Below is a small trained network, with its code and all its weights. Each question gives an input and a class and asks what happens when units are switched off, that is, made to give their printed mean instead of their output.

import numpy as np


def w(rows, s, z=0):
    codes = np.array(rows[::2]) - 128.0
    scale = np.full(codes.shape[1], s)
    scale[-1] = z or s
    return codes * scale


def norm(h):
    return h / np.sqrt((h * h).mean(-1, keepdims=True) + 1e-5)


def f(y):
    return np.maximum(y, 0)


def log_softmax(a):
    a = a - a.max(-1, keepdims=True)
    return a - np.log(np.exp(a).sum(-1, keepdims=True))


def net(x, mask):
    res = np.array(x, float).reshape(1, 5) / 4 @ E
    u = 0
    for l in range(4):
        y = f(norm(res) @ A[l][:, :-1].T + A[l][:, -1])
        res = res + np.where(mask[u : u + 6], y, B[l][:, -1]) @ B[l][:, :-1]
        u += 6
    return log_softmax(norm(res)[-1] @ U[:, :-1].T + U[:, -1])


A, B = {}, {}
E = w([
[167,85,2,103,106,22],'x0',
[35,74,115,4,45,99],'x1',
[126,131,128,128,128,126],'x2',
[135,109,148,134,115,122],'x3',
[228,155,109,27,108,155],'x4',
],0.0081)
A[0] = w([
[132,104,207,209,36,180,52],'0.n0',
[45,114,127,34,17,136,207],'0.n1',
[254,179,144,36,97,130,198],'0.n2',
[178,130,66,152,111,234,251],'0.n3',
[240,148,202,114,249,119,89],'0.n4',
[252,135,56,107,43,157,3],'0.n5',
],0.0064,0.0052)
B[0] = w([
[121,193,124,103,188,74,154],'0.n0',
[28,94,116,72,186,157,254],'0.n1',
[160,177,81,34,177,254,236],'0.n2',
[108,129,185,218,133,35,222],'0.n3',
[72,247,93,73,85,131,186],'0.n4',
[203,146,87,157,108,65,164],'0.n5',
],0.0075,0.0073)
A[1] = w([
[60,72,100,75,100,117,213],'1.n0',
[246,109,57,179,133,84,72],'1.n1',
[149,152,130,215,199,15,236],'1.n2',
[139,62,29,129,128,60,254],'1.n3',
[180,160,121,73,115,165,220],'1.n4',
[121,62,114,183,158,63,136],'1.n5',
],0.013,0.0038)
B[1] = w([
[177,71,141,168,110,63,235],'1.n0',
[45,217,37,15,26,239,190],'1.n1',
[90,138,131,170,83,233,245],'1.n2',
[172,167,150,254,23,84,219],'1.n3',
[222,103,97,123,175,129,209],'1.n4',
[184,198,100,206,98,156,176],'1.n5',
],0.01,0.011)
A[2] = w([
[199,158,151,170,173,130,29],'2.n0',
[91,107,174,66,168,159,74],'2.n1',
[1,125,165,219,107,119,225],'2.n2',
[95,165,111,70,80,150,2],'2.n3',
[139,159,115,155,181,150,27],'2.n4',
[162,210,117,137,137,101,2],'2.n5',
],0.012,0.0034)
B[2] = w([
[96,208,241,102,94,80,149],'2.n0',
[80,51,43,99,181,141,155],'2.n1',
[8,86,193,131,204,14,245],'2.n2',
[107,65,2,74,113,117,146],'2.n3',
[143,147,207,124,102,134,148],'2.n4',
[160,185,226,64,112,114,150],'2.n5',
],0.0086,0.012)
A[3] = w([
[152,155,92,79,229,115,138],'3.n0',
[108,200,228,145,181,109,182],'3.n1',
[140,77,131,24,196,220,39],'3.n2',
[198,173,225,128,118,176,1],'3.n3',
[255,124,22,132,75,107,56],'3.n4',
[62,47,124,63,171,238,69],'3.n5',
],0.0098,0.0062)
B[3] = w([
[98,56,151,175,111,110,183],'3.n0',
[196,152,148,18,192,196,253],'3.n1',
[143,149,81,241,170,146,179],'3.n2',
[202,187,179,151,132,57,157],'3.n3',
[98,76,124,31,92,77,227],'3.n4',
[232,76,11,219,191,219,175],'3.n5',
],0.011,0.007)
U = w([
[29,176,246,152,215,204,59],'0',
[219,238,199,51,175,192,17],'1',
[23,24,192,105,209,81,158],'2',
[190,27,34,154,205,201,148],'3',
[59,200,115,223,48,202,126],'4',
[157,177,56,48,65,198,254],'5',
[69,49,162,210,59,37,139],'6',
[177,31,66,55,74,61,123],'7',
],0.014,0.0036)

Each question gives the input, the list of numbers given to net, and the class t.
The units are the neurons (one row each of A and B). Each row of codes is followed by its name. A weight is (code - 128) times the scale printed after its matrix; where a second scale follows, it is the last column's (A, B and U).
mask holds one flag per neuron, layer by layer. A switched-off neuron (its flag False) gives its mean, the last column of its row in B, instead of its output. The means were averaged over made-up inputs and are rounded, as every weight is.
A unit's drop is (log p(t) with every unit on - log p(t) with that unit switched off) / (log p(t) with every unit on - log p(t) with every unit switched off).
The circuit of an input: a set's keep is (log p(t) with only the set's units on - log p(t) with every unit switched off) / (log p(t) with every unit on - log p(t) with every unit switched off). Starting from the 12 units with the biggest drops (on a tie, the unit counted first), units are removed one at a time, each time the one whose removal leaves the highest keep (on an exact tie, the one counted first), for as long as the keep stays at least 0.8.
units of the circuit, in order: the units of the circuit, biggest drop first
most important unit: the unit with the biggest drop
k most important neurons: the k neurons with the biggest drops, biggest first
top k neurons in layer l: the k neurons of layer l with the biggest drops, biggest first
input [1,0,1,8,-1], class 4: most important unit : 0.n2
input [1,-2,-1,0,1], class 5: units of the circuit, in order : (0.n1 1.n1)
input [4,7,4,-6,0], class 6: top 2 neurons in layer 1 : (1.n3 1.n4)
input [-5,2,-2,6,0], class 2: 4 most important neurons : (0.n2 1.n4 2.n2 1.n1)
input [0,7,3,0,0], class 2: 4 most important neurons : (0.n1 0.n2 1.n4 1.n1)
input [5,-4,7,5,0], class 4: 2 most important neurons : (1.n2 1.n3)
input [-4,1,-4,-6,6], class 3: 4 most important neurons : (1.n3 0.n2 1.n5 1.n0)
input [0,8,-6,6,2], class 3: units of the circuit, in order : (0.n1 3.n5)
input [-3,8,3,1,1], class 3: 2 most important neurons : (1.n3 3.n5)
input [-2,2,-1,-3,0], class 2: 2 most important neurons : (0.n2 1.n4)
input [7,-2,-1,2,2], class 5: 2 most important neurons : (1.n1 0.n2)
input [7,8,0,2,0], class 6: top 2 neurons in layer 1 : (1.n3 1.n4)
input [1,1,6,-8,-3], class 6: 2 most important neurons : (0.n2 1.n0)
input [-7,1,4,2,-7], class 2: units of the circuit, in order : (2.n2)
input [-1,4,2,6,5], class 3: 2 most important neurons : (0.n2 1.n3)
input [0,4,-3,1,5], class 3: 3 most important neurons : (0.n2 1.n3 0.n1)
input [8,-2,-1,2,6], class 5: top 2 neurons in layer 1 : (1.n1 1.n0)
input [0,-2,8,0,-7], class 0: top 3 neurons in layer 1 : (1.n1 1.n3 1.n0)
input [7,-5,-3,-5,3], class 5: 2 most important neurons : (1.n1 0.n2)
input [-1,1,8,-2,-4], class 2: most important unit : 0.n3
input [5,1,2,-2,-2], class 6: top 2 neurons in layer 0 : (0.n3 0.n5)
